(in the rows, 128 means zero)
Facts:
bagrir {λ=c, ψ=volun, Ω=665}
beskevul {λ=b, Ω=382}
brara {λ=e, ψ=flepas, Ω=712}
brekor {λ=f, ψ=viflir, Ω=249}
bremon {λ=b, Ω=382}
bribur {λ=c, Ω=677}
brikle {λ=c, ψ=rekal, flukle, plofir, Ω=249}
brodru {λ=a, ψ=mobre, Ω=665}
broliflo {λ=a, ψ=drapu, plofir, Ω=104}
brufar {λ=a, Ω=382}
brusko {λ=a, Ω=249}
buni {λ=b, ψ=flukle, Ω=382}
damibrel {λ=b, ψ=zagre, Ω=665}
debrun {λ=a, ψ=triflim, Ω=665}
drage {λ=f, ψ=dropem, nidrum, ragrus, makegim, Ω=104}
drapu {λ=f, ψ=triflim, plofir, bribur, Ω=249}
dribim {λ=e, ψ=flisuk, plofir, Ω=104}
dridok {λ=a, ψ=fovam, livo, Ω=249}
drilik {λ=b, ψ=lufulum, Ω=382}
drimu {λ=a, Ω=677}
dropam {λ=c, ψ=mubreflas, Ω=665}
dropem {λ=a, Ω=665}
dugor {λ=c, Ω=249}
duklu {λ=a, ψ=mutrus, Ω=104}
dusko {λ=e, ψ=lufulum, Ω=249}
duzan {λ=a, ψ=goflu, Ω=249}
fegitum {λ=f, ψ=klini, Ω=249}
fego {λ=e, Ω=665}
ferik {λ=b, ψ=gubros, plimetar, Ω=104}
fledus {λ=d, ψ=kistom, Ω=249}
flepas {λ=b, ψ=plofir, Ω=249}
flisuk {λ=a, ψ=mobre, triflim, zoflor, plofir, Ω=382}
flukle {λ=a, ψ=kistom, flepas, Ω=249}
fotri {λ=b, ψ=saplas, Ω=665}
fovam {λ=c, ψ=geskur, Ω=712}
fumuk {λ=b, ψ=goflu, Ω=677}
gemi {λ=c, ψ=nidrum, ragrus, Ω=677}
geplam {λ=a, Ω=677}
geskur {λ=a, Ω=382}
geto {λ=e, ψ=flepas, skome, plofir, Ω=665}
goflu {λ=a, ψ=gubros, Ω=104}
gostoba {λ=b, ψ=lufulum, Ω=712}
grakler {λ=a, Ω=665}
gratak {λ=c, ψ=triflim, Ω=665}
grazis {λ=e, ψ=mobre, Ω=665}
gredal {λ=a, ψ=voster, zistal, Ω=665}
greguve {λ=c, ψ=lufulum, bribur, Ω=104}
grekur {λ=f, ψ=kistom, drilik, Ω=382}
greskor {λ=d, ψ=brufar, geskur, Ω=382}
gresur {λ=c, ψ=brikle, Ω=665}
griska {λ=d, ψ=broliflo, nudun, Ω=249}
grome {λ=b, ψ=greguve, Ω=677}
grukar {λ=c, ψ=vostor, Ω=665}
gubros {λ=b, ψ=plofir, Ω=104}
gunustal {λ=b, ψ=triflim, lufulum, Ω=249}
kaski {λ=d, Ω=382}
ketridru {λ=c, ψ=kistom, dropem, Ω=665}
ketrok {λ=a, ψ=mutrus, plofir, Ω=249}
kigror {λ=e, ψ=plofir, Ω=665}
kiklel {λ=e, Ω=665}
kistom {λ=a, ψ=triflim, Ω=712}
klaskekor {λ=a, ψ=gunustal, brara, Ω=665}
klini {λ=a, ψ=kistom, kigror, Ω=20}
klopos {λ=a, ψ=mobre, Ω=677}
kludi {λ=e, Ω=665}
kuvilak {λ=d, ψ=zigru, Ω=665}
latrodri {λ=b, ψ=triflim, drapu, Ω=665}
liklok {λ=e, Ω=104}
livo {λ=e, ψ=nidrum, Ω=665}
lolur {λ=f, Ω=665}
loska {λ=b, ψ=bribur, Ω=665}
lufulum {λ=d, ψ=plofir, Ω=382}
luste {λ=f, ψ=mubreflas, Ω=249}
lutrek {λ=c, ψ=flukle, grakler, Ω=665}
makegim {λ=e, ψ=lutrek, Ω=20}
memin {λ=d, Ω=712}
mobre {λ=c, ψ=flepas, Ω=249}
mokik {λ=f, ψ=sutemes, Ω=665}
moklotro {λ=c, ψ=triflim, skome, Ω=382}
monizu {λ=c, ψ=latrodri, kigror, Ω=665}
mubreflas {λ=a, ψ=triflim, Ω=665}
mustul {λ=f, ψ=kistom, plofir, kigror, Ω=382}
mutrus {λ=c, ψ=nidrum, goflu, Ω=104}
navuk {λ=a, ψ=gunustal, plofir, Ω=665}
nidrum {λ=c, Ω=665}
nobra {λ=a, ψ=tebrem, lufulum, Ω=665}
nofla {λ=e, Ω=249}
nogras {λ=a, ψ=plofir, Ω=665}
nokis {λ=d, ψ=plofir, Ω=20}
nuberir {λ=c, Ω=665}
nudun {λ=a, Ω=249}
padruk {λ=a, ψ=triflim, Ω=665}
plafedru {λ=d, Ω=665}
plakun {λ=a, ψ=mokik, punur, Ω=712}
plimetar {λ=c, Ω=677}
plofir {λ=c, Ω=665}
pludadul {λ=b, ψ=geskur, Ω=665}
plutor {λ=b, ψ=ragrus, Ω=665}
pluzo {λ=c, ψ=zagre, Ω=665}
pudrotruk {λ=d, ψ=gubros, fledus, kigror, Ω=382}
punur {λ=c, Ω=20}
ragrus {λ=d, ψ=flepas, Ω=665}
rekal {λ=d, Ω=665}
rufon {λ=d, ψ=mutrus, Ω=665}
saplas {λ=d, ψ=gunustal, plofir, kigror, Ω=249}
sekol {λ=e, Ω=249}
skaplar {λ=b, ψ=gubros, Ω=677}
skavuko {λ=c, ψ=plofir, Ω=665}
skemem {λ=d, Ω=249}
skisti {λ=e, Ω=382}
skome {λ=a, ψ=triflim, punur, plofir, Ω=665}
stabro {λ=c, ψ=bribur, Ω=20}
sunam {λ=a, ψ=kigror, Ω=104}
sutemes {λ=a, Ω=249}
tebrem {λ=f, Ω=665}
teplen {λ=b, ψ=kludi, mubreflas, Ω=249}
tigas {λ=d, ψ=sutemes, buni, Ω=249}
tigran {λ=d, Ω=665}
togal {λ=a, ψ=kludi, kistom, nokis, nofla, Ω=665}
trelan {λ=c, ψ=mubreflas, zigru, Ω=665}
trematek {λ=b, ψ=zagre, sutemes, lolur, Ω=382}
triflim {λ=f, ψ=plofir, Ω=665}
turi {λ=c, ψ=kistom, sunam, plafedru, Ω=665}
tuviskim {λ=f, ψ=pudrotruk, Ω=665}
vatem {λ=c, Ω=665}
veklo {λ=d, ψ=stabro, triflim, navuk, Ω=104}
vidun {λ=a, ψ=fovam, zagre, Ω=677}
viflir {λ=b, ψ=punur, greguve, lufulum, Ω=249}
vipi {λ=b, ψ=zigru, bribur, Ω=665}
vipor {λ=a, ψ=gubros, Ω=104}
vitron {λ=e, ψ=kistom, Ω=249}
volam {λ=b, Ω=665}
volun {λ=d, ψ=flepas, skemem, Ω=249}
voster {λ=e, ψ=sunam, Ω=249}
vostor {λ=f, ψ=gubros, Ω=382}
zagre {λ=e, ψ=plofir, Ω=104}
zigru {λ=d, ψ=mobre, Ω=665}
zistal {λ=b, ψ=gunustal, mubreflas, Ω=382}
zoflor {λ=d, ψ=gubros, sunam, Ω=104}
zoplumos {λ=d, ψ=punur, plofir, Ω=677}
zutrizur {λ=a, ψ=plofir, Ω=665}

Known rows:
viflir: [133 120 159 106 154 168 105 166  97  97 121 108 151 143 150 154 130 122
 120 108 106  94 168 123 147  93 172]
drimu: [104 119 116 132 155 167 120 200 114  89  72 132 161 137 179 128 140 126
 116 117  89  95 136  98 197  99 152]
zigru: [126 111 136 111 160 181 117 178  99  96  99 106 175 135 159 127 134 129
 108 122 106  93 134 109 164  96 141]
lutrek: [133 104 131  96 166 168 118 156 131  93 121 141 176 140 137 151 143 139
 120 119 101  89 175 117 201 101 168]
trelan: [157 107 124  86 161 181 125 155 120  94 111 140 165 138 144 155 144 132
 124 130  92  88 166 126 204 100 171]
brusko: [109 117 112 138 158 168 114 208 109  89  78 122 156 116 176 139 147 123
 101 124  84  95 143 110 191  95 152]
gubros: [132 103 149 112 129 162 109 180 109  96 131 111 157 177 144 160 139 136
 105 116 115  95 157 120 153  86 143]
kuvilak: [147 112 118  98 161 183 124 189 108  94  97 102 161 140 157 144 136 126
 122 143  96  94 153 105 164  95 148]
mubreflas: [120 111 129 120 158 178 114 180  98  95  84 118 183 142 159 123 135 123
 106 102 109  93 130 110 184  99 134]
nudun: [120 109 119 133 160 175 105 192  96  91  93 105 165 125 165 143 144 124
 103 116 103  95 143 121 180  93 138]
drapu: [132 110 140 111 165 169 109 169  95  92 116 121 159 129 157 149 138 122
 113 114 103  98 159 130 193  97 167]
nobra: [137 113 122 109 166 181 121 185 107  91  84 116 167 123 172 129 128 127
 128 117 107  97 143 103 169 100 151]
drilik: [128 116 156 107 142 164 115 147  95 100 118 107 155 186 172 147 123 125
 124 103 114  93 148 114 164  95 150]
skemem: [134 108 118 119 153 176 107 203 104  94 113  94 157 134 137 163 149 127
 107 145  97  98 168 121 158  87 137]
dribim: [144 109  92 116 152 178 118 183 102  85 105 101 151 128 190 147 143 121
 131 124  99  95 142 117 159  99 138]
lolur: [ 87 112 172 114 178 159 108 147 110  97  96 140 190 133 157 131 130 130
 111  90 112 100 151 102 212 106 164]
tuviskim: [151 102 127  92 157 169 126 194 124  92 114 132 169 138 143 149 133 135
 119 129 107  91 158 114 183  97 153]
liklok: [106 118 100 140 149 166 121 179 110  86  79 127 154 148 193 136 159 128
 111 113  88  89 129 100 186  99 148]
dropam: [141 106 134  98 167 175 120 145 117  93 107 143 177 139 155 140 141 129
 119 112  96  92 156 125 210 104 172]
padruk: [146 110 111 108 164 183 122 196 107  92  94 109 170 118 165 132 132 124
 118 124 103  99 150 113 172  98 143]

Rows:
No name comes twice in this set of rows, the named rows included.
[114 112 130 115 148 178 115 156  87  96  99  94 167 182 165 144 135 123
 116 127 102  93 141 124 178  95 123] : lufulum
[ 99 112 121 128 171 161 119 175 128  90  87 126 187 114 182 121 137 140
 113  87 109  95 134  76 192 103 144] : livo
[145 106 126 108 158 167 112 198 111  91 126 120 156 121 158 155 135 129
 114 125 102  96 164 128 187  93 163] : fegitum
[112 118 115 110 159 161 123 192 119  93  88 110 144 160 188 156 129 119
 139 136  90  92 172  87 185  96 150] : greskor
[149 106 115  91 151 175 124 138 107  92 124 127 152 174 167 165 141 124
 137 133  92  85 181 139 205 100 159] : moklotro
[140 106 128  99 155 180 117 129 118  93 119 134 173 148 141 156 158 126
 120 125 102  95 160 146 187 100 169] : stabro
[138 114 152 114 148 172 103 174  97  97 130 102 157 148 139 154 137 126
 104 110 113  93 158 124 147  88 157] : gunustal
[113 115 127 124 158 161 117 161 117  89 101 158 161 139 159 158 159 131
  98 120  80  86 165 125 219  99 181] : dugor
[ 96 100 151 112 162 162 114 147 131  94 119 150 193 141 126 146 145 142
  99 100 110  91 159 112 217  98 148] : nidrum
[123 103 131 105 157 185 111 116 119  94 120 124 180 168 110 167 163 126
 117 132 109  97 167 150 184  94 152] : punur

Now the same things, written a new way:
Known rows:
tigran: [127 131 120 129 122 138 131 137 134 138 119 134 127 127  96 136 138 127
 140 117 133 122 119 126 120 129 119 121 132 123 134 162 125 124 130 104
 131]
trematek: [117 141  96 142 146 148 132 113 142 137 117 123 119 131  61 152 147 125
 149 127 138  74 105 130 121 132 128 118 142 125 130 205 118  82 124 106
 132]
brekor: [133 115 151 126 117 116 126 118  95 162 114 173 161 138 135 105 126 109
 111 135 134 169 153 117 119 120 123 124 123 135 131 125 135 153 141 119
 117]
tebrem: [137 102 122 128 116 127 120 128 120 164 129 178 151 123 124 113 122 132
 109 113 124 186 143 126 128 129 115 129 121 150 125 117 135 157 131  98
 124]
vipi: [116 136  86 144 141 152 133 144 130 133 117 135  95 114  76 131 156 129
 123 119 135  73 109 133 112 129 117 109 125 113 135 175 131  98 120 112
 138]
navuk: [131 127 156 106 118 120 120 151 147 125 149 129 143 107 186 100  94 132
 128 125 111 154 147 137 138 131 128 134 129 139 133  48 137 167 134 138
 130]
fotri: [118 147 100 133 130 145 136 133 144 141 113 123 121 121  63 138 148 130
 142 119 135  83 105 126 113 129 119 114 130 120 133 188 129 102 128 108
 134]
gostoba: [117 149  82 155 153 157 126 115 110 145 118 134 116 130  59 127 140 109
 138 136 143  44 112 128 116 143 129 103 152 118 138 189 122  75 103  98
 136]
fovam: [125 144 120 141 144 143 130 114 116 133 115 122 133 138  91 148 136 107
 136 134 141 107 116 127 131 139 127 129 153 118 132 159 115 111 120 112
 133]
greguve: [119 123  83 144 137 133 119 139 109 107 133 145 104 131 109 111 145 129
 147 123 135  56 128 131 121 128 128 104 124 111 139 167 123  78 111 111
 130]
dribim: [129 127 135 130 133 129 121 141 136 106 134 120 113 118 176  88 111 126
 133 139 113 107 139 137 138 107 135 130 123 133 132 101 140 150 142 151
 116]
mubreflas: [153  89 151 104 117 113 130 153 123 114 178  81 121 140 197 132  80 160
 102 125 130 158 163 120 118 145 142 136 135 111 115  55 143 124 115 136
 131]
teplen: [118 160 107 137 130 131 136 120 116 145 106 132 122 132  72 127 156 116
 135 134 141  84 107 116 106 130 121 100 121 112 136 188 135  88 123 130
 132]
pudrotruk: [127 123 112 135 149 134 133 109 156 122 117  98 107 109  80 165 143 107
 125 126 123  89 129 139 130 123 141 153 122 128 118 104 119 121 133 132
 125]
zagre: [128 143 150 122 128 125 121 135 154 112 133 118 145 120 169  81 101 120
 155 140 110  97 136 134 136 108 135 124 133 137 135 110 140 151 150 144
 115]
brara: [133 136 154 144 131 144 126 115 108 129 124 137 138 145 163 129 116 131
 115 137 125 199 117 124 157 133 120 144 148 146 118 129 125 176 124 136
 128]
drapu: [136 122 147 113 128 110 127 134 117 170 139 137 154 130 152  82  90 128
 107 147 129 128 165 119 101 121 134 109 130 136 129 100 162 116 131 138
 120]
liklok: [137 119 143 131 120 121 126 125 122 112 132 127 141 151 145 121 125 128
 157 130 124 145 129 118 142 121 128 135 128 127 127 135 122 146 134 117
 115]
damibrel: [119 151  85 138 135 148 131 130 146 142 114 141 103 114  67 130 155 137
 129 116 129  95  99 133 119 135 115 108 124 129 131 172 133 106 117 114
 139]
dropam: [128 136  99 128 122 135 130 138 137 132 131 127 115 119  96 137 139 140
 127 115 129 125 113 127 123 142 121 113 123 125 126 141 131 108 112 118
 139]

Rows:
No name comes twice in this set of rows, the named rows included.
[140  93 124 130 146 124 127 100 146 152 118 121 131 103  91 150 126  94
 107 126 120 134 160 139 128 118 146 167 111 146 112  50 121 150 142 113
 113] : vostor
[156 103 160 111 132 114 134 128 111 109 167  51 127 155 197 158  74 154
  91 145 138 190 162 124 131 140 147 153 151 116 101  58 139 134 120 154
 129] : kistom
[137 130 159 103 118 103 119 142 143 104 148 109 152 134 188 104  92 126
 157 135 120 134 157 136 138 113 135 135 132 130 133  87 130 150 152 139
 115] : broliflo
[126 141 164 118 132 139 130 145 167 137 129 111 136 102 167  98  96 119
 140 135 110 118 133 136 133 114 131 131 137 139 136  88 142 174 156 141
 120] : kigror
[133 139  93 122 134 138 138 139 150 147 145  86 114 132  74 136 121 153
 135 128 139  77 115 123  96 139 129  96 136 110 122 177 146  59 111 116
 138] : latrodri
[136 108 155 131 141 128 121 127  98 108 136 124 133 135 184 138 103 105
 112 136 130 163 154 129 147 137 138 155 146 124 127  68 114 158 123 126
 126] : plakun
[141 130 111 115 126 128 138 142 141 135 154  81 123 138 103 139 106 161
 134 125 140  94 128 121 101 145 135 107 140 109 121 144 143  73 113 124
 136] : gratak
[141  96 141 130 133 130 129 121 125 147 127 138 135 138 142 140 117 143
  97 133 133 190 151 134 130 118 131 155 134 146 112 132 131 149 148 118
 119] : grekur
[136 128  96 127 135 129 130 121 145 127 156  83 119 134 101 144 114 160
 122 132 133  98 121 129 121 147 140 117 140 125 111 149 136  70  96 130
 138] : moklotro

Now the same things, written a new way:
Known rows:
goflu: [150 154 136 122 135 107 169 153 130  95 125 112 183 153 168 145 133 133
 135 126 131 131 112 118 140 100 105 159 125 111 110 145]
geplam: [152 125 115 129 124 118 154 114 132 116 115 112 163 107 122 170 101 115
 148 116 124 125 156 123 102 128 126 136 118 114  92 122]
ketrok: [134 148 114 139 139 145 164 155 136  88 112 125 145 137 137 159 146 125
 151 145 133 126 134 156 116 114 112 150 122 121 129 140]
navuk: [136 111 117 124 147 129 155  98 147 103 119 125 145 131 133 139 145  98
 141 140 114 118 146 128 142 125 132 120 131 127 128 130]
brodru: [162 126 124 129 156 155 131 111 147  87 118 136 135 124 122 161 155  98
 161 139 138 124 130 138 128 137 134 133 123 142 163 120]
brufar: [120 198 106 103  89  58 165  92  74  73 161 203 176   6  84  90 192 100
 106  42  56 111 198  81 135  85 104  94  66 188  48 111]
plakun: [111 123 117 109 140 150 158  96 160 105 165 141 132 146 122 169  92  88
 168 148 128 158 131 155 129 113 125 114 144 133 116 106]
flepas: [ 94 155 121 133  79 156 100 140  89 167  87 131  71 130 148 130 135 157
 119 139 122 125 116 122 151 148 170 171 123 118 131 143]
volam: [101 157 135  99 100 141 113 127  83 168 105 131  73 148 141 119 134 139
 112 129 108 128 104 117 173 151 158 144 130 133 124 132]
teplen: [117 154 131 128 116 166 115 153 103 172  78 134  49 119 126 134 121 143
 110 140 112 108 104 155 157 161 169 154 107 138 144 139]
plofir: [132  64 138 143 123 105 113 117 138 133 119 146 173 146 131  82 136 119
 121 129 125 144 154 122 130 115 116  91 147 104 115 128]
brikle: [128  78 130 159 118 131 111 151 143 129 109 149 157 138 133  99 134 142
 130 139 139 142 163 150 111 107 113 106 132  97 125 131]
tigran: [113 120 140 126 120 126  97 134 117 147 119 143 116 143 119  88 125 147
 120 123 132 128 119 114 134 136 129 114 145 119 134 128]
rufon: [131 163 167 124 123 141 104 180  99 112 117 139 119 167 134  92 140 154
 139 116 167 146  84 128 124 130  90 140 159 121 145 130]
kigror: [126 132 114 130 163 111 159  93 130 108 171  67 130 105 153 155 148 109
 125 171 121 117 115  94 116 118 123 109 133 148 137 154]
grazis: [153 141 115 136 177 152 139  94 136  93 167  80 121  83 141 185 160  99
 147 171 139 117 108 114 106 137 132 124 126 160 175 142]
brara: [142 128 118 132 162 126 135  62 119 112 178  79 138  89 153 171 137 104
 145 166 112 133 110  88  95 116 134 135 143 143 128 140]
dusko: [127 136 101 148 178 135 175 119 151 115 167  70 106  80 132 182 129 104
 121 185 122 101 121 145  99 121 128 114 107 154 148 154]
drapu: [101 118 114 139 132 131 131 133 141 131 113 117 115 109 119 116 124 149
 119 154 115  96 111 122 111 131 144 140 125 117 130 145]
triflim: [111 119 129 123 137 127 125 112 139 131 120 126 113 131 121 113 124 128
 123 136 126 107 106 106 127 147 144 127 136 131 138 130]

Rows:
No name comes twice in this set of rows, the named rows included.
[123 115 157 122 129 132  90 117 115 155 124 160 117 133 119  91 105 131
 134 121 122 138  96 114 122 127 126 128 155 121 115 118] : memin
[134 114 149 133 136 144  97 157 141 150 130 156 107 126 113 116 103 143
 114 119 142 126  99 141 135 135 135 139 110 129 152 115] : veklo
[148  61 143 145 142 122 110 143 164 145 133 163 158 123 111 109 103 124
 105 126 128 138 150 152 136 113 125 108 114 111 130 117] : greguve
[ 87  89 133 127 101 108  94 107 117 158 116 134 129 153 138  77 126 150
 110 129 128 131 131  93 130 132 146 118 155 104 111 130] : rekal
[127  81 133 143 107 121  88 127 124 112 126 146 176 159 145  92 149 136
 139 126 152 162 158 121 120 112 114 111 155  98 128 120] : lutrek
[114 189  94 108  92  75 158 101  93  77 158 179 177  43  99 108 177 101
 119  50  83 123 192  93 134  88 105 105  82 173  61 110] : geskur
[ 89 240 134  72  83 137 116 155  31 101 137 221  59  53  86  93 167 123
 100  80  94 132 120 114 167 114 113 115  85 200  92 129] : pludadul
[160  51 132 158 115 105 108 119 137 152 103 137 170 110 113 109  89 124
 116 107 121 131 177 137  93 131 126  96 123  91  93 115] : bribur
[134 139 100 154 165 131 168 126 136 107 163  66 118  87 146 181 146 122
 132 185 134 110 117 126  99 117 120 133 115 148 151 162] : vitron
[ 98  90 117 117 144 105 134  74 156 158 125 124 121 126 109  92 115 122
  94 144  88  86 118  93 146 142 162 102 130 123 111 133] : tebrem
[114 108 139 148 127 126  99 141 140 163 125 145 112 130 127  83 120 151
 113 124 114 120 118 130 133 125 143 133 130 115 131 123] : nokis

